Below is a small trained network, with its code and all its weights. Each question gives an input and a class and asks what happens when units are switched off, that is, made to give their printed mean instead of their output.

import numpy as np


def w(rows, s, z=0):
    codes = np.array(rows[::2]) - 128.0
    scale = np.full(codes.shape[1], s)
    scale[-1] = z or s
    return codes * scale


def norm(h):
    return h / np.sqrt((h * h).mean(-1, keepdims=True) + 1e-5)


def f(y):
    return np.maximum(y, 0)


def log_softmax(a):
    a = a - a.max(-1, keepdims=True)
    return a - np.log(np.exp(a).sum(-1, keepdims=True))


def net(x, mask):
    res = np.array(x, float).reshape(1, 5) / 4 @ E
    u = 0
    for l in range(2):
        y = f(norm(res) @ A[l][:, :-1].T + A[l][:, -1])
        res = res + np.where(mask[u : u + 16], y, B[l][:, -1]) @ B[l][:, :-1]
        u += 16
    return log_softmax(norm(res)[-1] @ U[:, :-1].T + U[:, -1])


A, B = {}, {}
E = w([
[146,117,119,143,150,138,127,128,105,96,106,114],'x0',
[76,108,148,128,165,20,118,220,66,153,84,255],'x1',
[215,182,192,164,83,62,195,46,110,210,181,137],'x2',
[123,106,122,97,161,130,149,111,95,124,118,114],'x3',
[110,70,62,233,135,156,233,185,104,131,228,134],'x4',
],0.0082)
A[0] = w([
[214,135,151,149,107,100,170,92,198,62,102,79,26],'L0N0',
[182,175,148,235,127,73,180,80,60,224,131,76,84],'L0N1',
[85,54,117,110,112,82,149,120,110,138,168,182,98],'L0N2',
[233,147,179,101,189,94,104,106,152,164,149,118,5],'L0N3',
[39,109,135,126,100,183,226,104,106,117,117,131,135],'L0N4',
[121,145,57,148,98,187,177,96,156,114,199,45,128],'L0N5',
[81,217,97,104,88,133,102,92,93,146,63,179,98],'L0N6',
[205,172,177,18,93,158,73,76,173,84,80,72,234],'L0N7',
[105,145,251,134,160,17,62,122,146,132,45,52,46],'L0N8',
[153,204,139,157,123,2,195,72,124,149,112,105,12],'L0N9',
[89,142,241,93,126,61,51,97,101,91,69,134,139],'L0N10',
[109,164,115,153,163,108,177,181,96,147,85,230,58],'L0N11',
[181,130,182,65,33,76,127,114,200,95,103,141,74],'L0N12',
[126,143,127,168,164,188,101,165,151,151,139,124,143],'L0N13',
[182,79,120,86,124,28,107,179,127,131,94,166,79],'L0N14',
[222,187,243,188,113,70,193,68,50,164,153,124,151],'L0N15',
],0.0066,0.0031)
B[0] = w([
[88,162,99,57,176,114,149,145,116,189,139,101,167],'L0N0',
[189,90,138,49,170,144,92,191,205,146,97,169,225],'L0N1',
[123,143,174,149,115,140,116,151,149,131,162,140,167],'L0N2',
[118,192,58,152,117,118,149,94,60,88,109,83,162],'L0N3',
[127,164,194,152,123,126,124,109,160,88,116,134,162],'L0N4',
[65,126,130,183,123,185,111,34,98,228,41,121,209],'L0N5',
[132,92,99,151,124,152,82,103,81,192,34,91,165],'L0N6',
[129,52,234,30,114,57,140,210,143,82,197,79,244],'L0N7',
[115,147,133,237,111,139,114,61,120,157,137,160,189],'L0N8',
[95,93,67,168,133,108,129,124,127,15,117,106,189],'L0N9',
[106,188,59,152,103,240,104,112,146,140,112,166,209],'L0N10',
[150,103,221,83,88,96,120,172,146,91,118,79,190],'L0N11',
[87,145,130,102,177,131,154,103,45,89,151,60,173],'L0N12',
[90,134,120,119,129,133,133,82,161,66,162,117,151],'L0N13',
[122,129,172,170,159,146,128,63,160,187,29,163,175],'L0N14',
[199,255,94,123,184,104,147,69,134,163,148,203,255],'L0N15',
],0.007,0.0098)
A[1] = w([
[145,121,109,98,147,98,75,120,134,111,104,245,123],'L1N0',
[191,141,38,123,165,142,173,100,168,141,140,147,91],'L1N1',
[159,150,108,105,154,144,147,97,117,123,210,83,124],'L1N2',
[104,156,142,112,134,113,105,98,120,134,94,96,105],'L1N3',
[100,140,108,102,135,159,76,138,111,96,68,124,115],'L1N4',
[87,74,173,101,64,129,158,183,107,110,157,104,92],'L1N5',
[148,132,153,141,125,94,125,160,136,124,114,190,97],'L1N6',
[173,162,181,108,101,56,101,131,115,137,122,119,128],'L1N7',
[184,179,94,111,124,72,138,81,85,166,117,173,81],'L1N8',
[111,63,164,146,71,116,62,194,70,150,109,74,95],'L1N9',
[93,82,167,145,77,141,166,164,102,129,127,117,160],'L1N10',
[126,73,134,89,117,166,98,81,158,119,170,82,129],'L1N11',
[155,158,120,158,92,94,162,86,59,72,166,56,3],'L1N12',
[155,148,108,21,95,114,112,150,140,82,170,75,86],'L1N13',
[202,122,173,134,149,128,168,123,141,162,183,135,187],'L1N14',
[154,66,121,165,155,75,159,219,108,111,179,201,82],'L1N15',
],0.011,0.0045)
B[1] = w([
[147,152,126,123,114,193,155,136,64,114,205,126,240],'L1N0',
[92,55,174,116,93,126,79,158,178,202,32,156,224],'L1N1',
[116,156,156,85,100,163,120,254,111,207,162,205,208],'L1N2',
[182,123,99,105,165,111,129,182,116,94,192,147,197],'L1N3',
[135,159,149,139,80,150,158,166,121,182,171,179,217],'L1N4',
[167,66,211,165,28,119,72,68,157,52,94,97,194],'L1N5',
[131,143,81,70,147,165,121,89,88,96,181,69,198],'L1N6',
[102,125,83,143,216,135,156,141,108,91,181,118,214],'L1N7',
[66,74,133,200,81,78,104,47,109,16,133,67,255],'L1N8',
[136,42,213,108,42,67,117,138,111,201,45,116,202],'L1N9',
[99,76,66,163,117,155,121,47,130,69,77,76,184],'L1N10',
[87,133,52,235,136,66,123,119,116,85,108,183,213],'L1N11',
[180,151,76,150,172,145,169,191,156,162,176,130,150],'L1N12',
[219,118,158,59,169,53,158,162,210,44,141,79,210],'L1N13',
[157,131,74,96,165,169,191,188,135,204,92,123,242],'L1N14',
[183,202,155,26,188,5,96,153,233,78,184,37,211],'L1N15',
],0.0081,0.0088)
U = w([
[122,45,192,107,72,80,101,146,174,46,110,53,217],'0',
[175,178,106,40,209,95,173,177,155,125,197,86,234],'1',
[32,81,67,228,100,196,152,90,139,103,128,88,8],'2',
[128,111,82,133,143,178,183,134,162,251,97,165,143],'3',
[96,127,185,102,71,190,93,194,68,179,108,193,55],'4',
[116,187,108,170,137,132,121,31,37,86,146,169,22],'5',
],0.015,0.0016)

Each question gives the input, the list of numbers given to net, and the class t.
The units are the neurons (one row each of A and B). Each row of codes is followed by its name. A weight is (code - 128) times the scale printed after its matrix; where a second scale follows, it is the last column's (A, B and U).
mask holds one flag per neuron, layer by layer. A switched-off neuron (its flag False) gives its mean, the last column of its row in B, instead of its output. The means were averaged over made-up inputs and are rounded, as every weight is.
A unit's drop is (log p(t) with every unit on - log p(t) with that unit switched off) / (log p(t) with every unit on - log p(t) with every unit switched off).
The circuit of an input: a set's keep is (log p(t) with only the set's units on - log p(t) with every unit switched off) / (log p(t) with every unit on - log p(t) with every unit switched off). Starting from the 12 units with the biggest drops (on a tie, the unit counted first), units are removed one at a time, each time the one whose removal leaves the highest keep (on an exact tie, the one counted first), for as long as the keep stays at least 0.8.
units of the circuit, in order: the units of the circuit, biggest drop first
k most important neurons: the k neurons with the biggest drops, biggest first
top k neurons in layer l: the k neurons of layer l with the biggest drops, biggest first
drop of u: that unit's drop, to one decimal
input [-4,5,-8,-6,0], class 4: units of the circuit, in order	(L1N4)
input [0,2,6,2,0], class 5: top 2 neurons in layer 1	(L1N8, L1N15)
input [-6,-8,2,-7,0], class 1: 4 most important neurons	(L0N7, L0N10, L0N8, L1N13)
input [-4,-7,1,4,1], class 3: units of the circuit, in order	(L0N5, L1N8)
input [-3,8,4,-7,0], class 5: units of the circuit, in order	(L0N7, L1N8)
input [-6,6,-3,7,2], class 0: 2 most important neurons	(L0N15, L0N11)
input [6,1,-8,-3,-7], class 4: top 2 neurons in layer 1	(L1N4, L1N8)
input [6,-1,-7,-6,2], class 2: top 2 neurons in layer 0	(L0N7, L0N15)
input [4,1,1,-1,-7], class 5: top 3 neurons in layer 0	(L0N8, L0N10, L0N6)
input [-7,1,-8,-1,-4], class 4: 4 most important neurons	(L1N4, L0N10, L0N11, L1N8)
input [-4,-3,5,-5,1], class 3: 2 most important neurons	(L1N1, L0N5)
input [7,5,0,1,-3], class 4: 2 most important neurons	(L0N15, L0N11)
input [3,-2,-8,0,1], class 2: top 2 neurons in layer 0	(L0N7, L0N11)
input [-7,-5,-4,8,2], class 2: units of the circuit, in order	(L0N5)
input [-4,-4,1,0,-4], class 1: top 2 neurons in layer 1	(L1N8, L1N12)
input [-7,0,6,8,3], class 3: 2 most important neurons	(L0N7, L1N1)
input [-3,1,-2,5,6], class 0: top 2 neurons in layer 0	(L0N15, L0N10)
input [-7,-8,3,5,-8], class 1: drop of L1N8	0.0
input [3,5,-8,6,8], class 0: drop of L0N15	1.7
input [0,-5,-5,-7,2], class 2: units of the circuit, in order	(L0N5)
input [-2,6,-4,6,6], class 0: drop of L0N15	2.0
input [-8,5,-8,3,7], class 0: drop of L0N15	1.3
input [6,3,-3,-8,0], class 4: 2 most important neurons	(L0N7, L0N15)
